Below is a small trained network, with its code and all its weights. Each question gives an input and a class and asks what happens when units are switched off, that is, made to give their printed mean instead of their output.

import numpy as np


def w(rows, s, z=0):
    codes = np.array(rows[::2]) - 128.0
    scale = np.full(codes.shape[1], s)
    scale[-1] = z or s
    return codes * scale


def f(y):
    return y / 2 * (1 + np.tanh(0.7978845608 * (y + 0.044715 * y**3)))


def log_softmax(a):
    a = a - a.max(-1, keepdims=True)
    return a - np.log(np.exp(a).sum(-1, keepdims=True))


def net(x, mask):
    res = np.array(x, float).reshape(1, 3) / 4 @ E
    y = f(res @ A[0][:, :-1].T + A[0][:, -1])
    res = res + np.where(mask, y, B[0][:, -1]) @ B[0][:, :-1]
    return log_softmax(res[-1] @ U[:, :-1].T + U[:, -1])


A, B = {}, {}
E = w([
[91,122,57,167,3,91,148],'x0',
[78,97,156,57,152,126,245],'x1',
[78,60,165,153,82,191,114],'x2',
],0.015)
A[0] = w([
[108,56,169,159,80,186,87,76],'n0',
[220,77,172,177,120,129,56,150],'n1',
[199,127,86,62,177,83,163,2],'n2',
[245,223,76,175,48,48,133,125],'n3',
[66,93,182,82,132,233,160,82],'n4',
[38,158,188,163,77,205,87,209],'n5',
[104,98,98,143,38,95,178,53],'n6',
[142,168,143,86,181,122,74,103],'n7',
[125,224,170,64,160,56,117,187],'n8',
[50,85,94,40,146,61,255,83],'n9',
[108,50,243,93,132,197,244,85],'n10',
[108,31,100,126,98,214,75,205],'n11',
[175,201,107,47,148,135,178,221],'n12',
],0.0082,0.0076)
B[0] = w([
[180,108,46,166,154,127,139,184],'n0',
[230,87,111,176,121,34,185,195],'n1',
[112,90,200,67,158,45,84,162],'n2',
[31,199,112,66,41,121,123,248],'n3',
[133,129,152,58,70,110,104,182],'n4',
[154,69,119,102,178,103,134,212],'n5',
[205,26,159,167,157,157,148,204],'n6',
[186,59,86,182,122,161,123,173],'n7',
[189,51,92,230,156,181,129,216],'n8',
[253,15,106,202,197,160,185,250],'n9',
[12,211,163,1,81,117,69,221],'n10',
[205,110,110,100,195,108,159,214],'n11',
[133,137,69,153,107,162,123,229],'n12',
],0.0089,0.013)
U = w([
[168,119,83,217,142,185,116,232],'0',
[176,107,182,146,240,128,116,116],'1',
[2,228,165,78,77,129,89,10],'2',
],0.0095,0.0014)

Each question gives the input, the list of numbers given to net, and the class t.
The units are the neurons (one row each of A and B). Each row of codes is followed by its name. A weight is (code - 128) times the scale printed after its matrix; where a second scale follows, it is the last column's (A, B and U).
mask holds one flag per neuron, in row order. A switched-off neuron (its flag False) gives its mean, the last column of its row in B, instead of its output. The means were averaged over made-up inputs and are rounded, as every weight is.
A unit's drop is (log p(t) with every unit on - log p(t) with that unit switched off) / (log p(t) with every unit on - log p(t) with every unit switched off).
The circuit of an input: a set's keep is (log p(t) with only the set's units on - log p(t) with every unit switched off) / (log p(t) with every unit on - log p(t) with every unit switched off). Starting from the 12 units with the biggest drops (on a tie, the unit counted first), units are removed one at a time, each time the one whose removal leaves the highest keep (on an exact tie, the one counted first), for as long as the keep stays at least 0.8.
units of the circuit, in order: the units of the circuit, biggest drop first
unit that matters most: the unit with the biggest drop
top k neurons: the k neurons with the biggest drops, biggest first
drop when u is switched off: that unit's drop, to one decimal
input [4,0,0], class 2: units of the circuit, in order -> n9, n8
input [-1,-8,5], class 1: top 3 neurons -> n11, n5, n12
input [-5,3,5], class 2: units of the circuit, in order -> n10
input [6,2,1], class 1: units of the circuit, in order -> n12, n8
input [-8,0,-1], class 0: units of the circuit, in order -> n7, n8, n12
input [-6,-2,-3], class 0: units of the circuit, in order -> n7, n8, n12
input [-1,-7,8], class 1: units of the circuit, in order -> n11, n5
input [7,-6,-1], class 2: top 2 neurons -> n3, n9
input [-6,1,6], class 2: top 2 neurons -> n10, n9
input [2,-6,-4], class 2: top 2 neurons -> n3, n9
input [5,2,4], class 1: drop when n12 is switched off -> 0.2
input [4,-6,-7], class 2: drop when n3 is switched off -> 0.6
input [8,-7,-2], class 2: drop when n3 is switched off -> 0.8
input [-7,-3,0], class 0: drop when n7 is switched off -> 0.3
input [-8,-6,-1], class 0: unit that matters most -> n7
